Rows, each with roughly how far along a hidden order it lies (0 to 9):
In the rows, zero is written as 100.
[107 109 101  88  90 101  99  93  99 105  96  99 100  99  99  85 101  97
 101 100  99  88  81  96 112  99 102 100  92  95 102 105  94  82  92  99
 116 110  95 101  98  81  90  89 101 104  99  99 101  97  98  95 115 114
  92 101 100  95  93  97 107 114 102 105 124 100 101 100 106 102  94 107
  98 112  94  99 102 104  99  43  88 103  90 103  92  79 100 105  84 104
  97 105  98  78  71  95 100  98]
1
[106 106 103  93  99 101  88  95 102 101  99  92 105 103 102  99 103 104
 102  89 100 105 112  56  88  96  95 100 107 107 101  88  96 112 114  87
  89  85  94 100 123 104 107  93 113  98  96 119 108  99 106 100 101  96
  96 101 100 100  95  97 109 130 107 107  89 103  94  99  95 100 107 100
  94  84  87  97  88 111  96  97 102 105 100  98 106 109 135 102  74 113
  98  97  98  71  92  83  99 111]
4
[108 111 105  71  90 102  97  77  98 101  95  97 109 102  98  65 101 109
 114 109  97  96  86  97 106  94  96  98  86  99 105 105 100  76  75  93
  99 153 100 100 110 101 108  99  92 104  96  78 105  91 101  96 107 111
 103 100 103  90  88 101 103 110 103 101 116 102  99  96 113  92  88  95
  78 100  95  96 102 111 121  64  82 108  93 104  89  84 107 114  98 130
 123 119  95  59  82  94  90  89]
2
[106 120 104 100  97 104  98 112  84 104  89  98 106  98  97 103 103 113
 101 100 100 113  73  97  94  97  98 102 105 146  94 103  91  98  95  98
  99   6  99 104  99 112  98 114 102 109 102  93 107 104 101 102  95 101
 102  94  99 111 110 101 104  92 100 102  94 100 102  97  97 102 100 100
  93  96  99  98  90 115 100 109  92  99 111  95  97  71 119 101  76 105
 125  97 100 100 123  85 100  86]
3
[104 122 116  95 100 102  99 101  65 106  90 105 100  99 101 104 101 128
 102 104 100 112  63 107  89  78  97 101 102 157  94 103  99 113  95 100
 120   0  96 107  94 113 108 113 100 118 105  77 107 102 101 100  98  88
 102  94  96 101 121 102 102 108  96 100 178  93 102  98  93 107  83  99
  92  99 104  99 103 111  98 103  77  90 118 100  98  79 141 101 100 110
 106  96 100  87 122  74  96 100]
0
[ 96 152 113 133  98  98  96 139  98 100  83 121 106  96  94 124 103  95
 106  98  97  96  46 107 105 115 100 101  78 159  95 106  98 100  91  99
 109   0  96 105  97 119 107 118  94 104 101 114 113  94 101 100 120 110
  98  90 106 117  97  98 102 107 103 106 115  97  97  93 103  84  94  99
  98  96  98 103 122 104 122  53 112 106  95  97 110  70 129  96  77 103
 105  96  96 116  91  94  88  77]
2
[115  98 104 105  98 102  92  94  75 102  98  94 100  99 101 107 100  97
 115  85 100 105 100  99  99  92  93  99 105 103 111  88  92 107 107  90
  79  93  93 103 115 120 107  98 102 100  96 109 111  92 101 103  96  96
  93  98  98 101  64 100 108 133 107  93  81 107 100  98  96  81 110  99
  92  97  88  98  85 122 122 107 108 124 100  98 107 103 132 100  98 102
  85  96  94  90  91  99  94 100]
0
[129 110 108  99  94 104  93  99  92 103 100  95  99  98  99 147 103  67
 109  98  96  93 145 118 111  95  96 100  98  90 104 110 108  81  83  99
  80 116 102  98  83 111 131 119 105 105  92  78 102  83 103 100  92  96
 107  99  96 103  82  98 100 110 103 101 116 105  99  94 104  89  96  97
  94 102  86  96 108 116 108 101  96 111  96  96  80  86  95  99  96 107
 118 101  81 112  96  96 100 107]
5
[107 101  89  83  92 101  81  88 102 101  92 102 105 105 100  49 100  86
 108  99  97 100  76 100 101 100  98 100  97  48 101 107 100  79 101  99
  99  96  98 100  99 100  75  98  99 100 100  97  96  86  95  96 107 115
 100  97 102  92 120 102  98  99 102 100  99  99 100 100 103 103 100  94
  83 118 101  97 111  90  99  97  92  83 101 109  99  88  99 111  93 126
  98  98 100  57  93  91 105  90]
4
[101 104  87  89  98 101 100  90 111  99 100  99 104  98  95 109  98  97
 102  96  98  97 104 103  87 100  99 100 130  98  98 106  97  92  98  98
  96 116 100  99  98  78 119 103  89 100  98 109 103  99  98 100  93  90
 100 101 100  99 100  96  97 100 100 120 103  98 100  97  91  97  99 100
  99  83 101  91 108  91  99 146 109 104 103 111 100  99 105 102  85  96
 103  72 101  78 100  98 105 104]
9
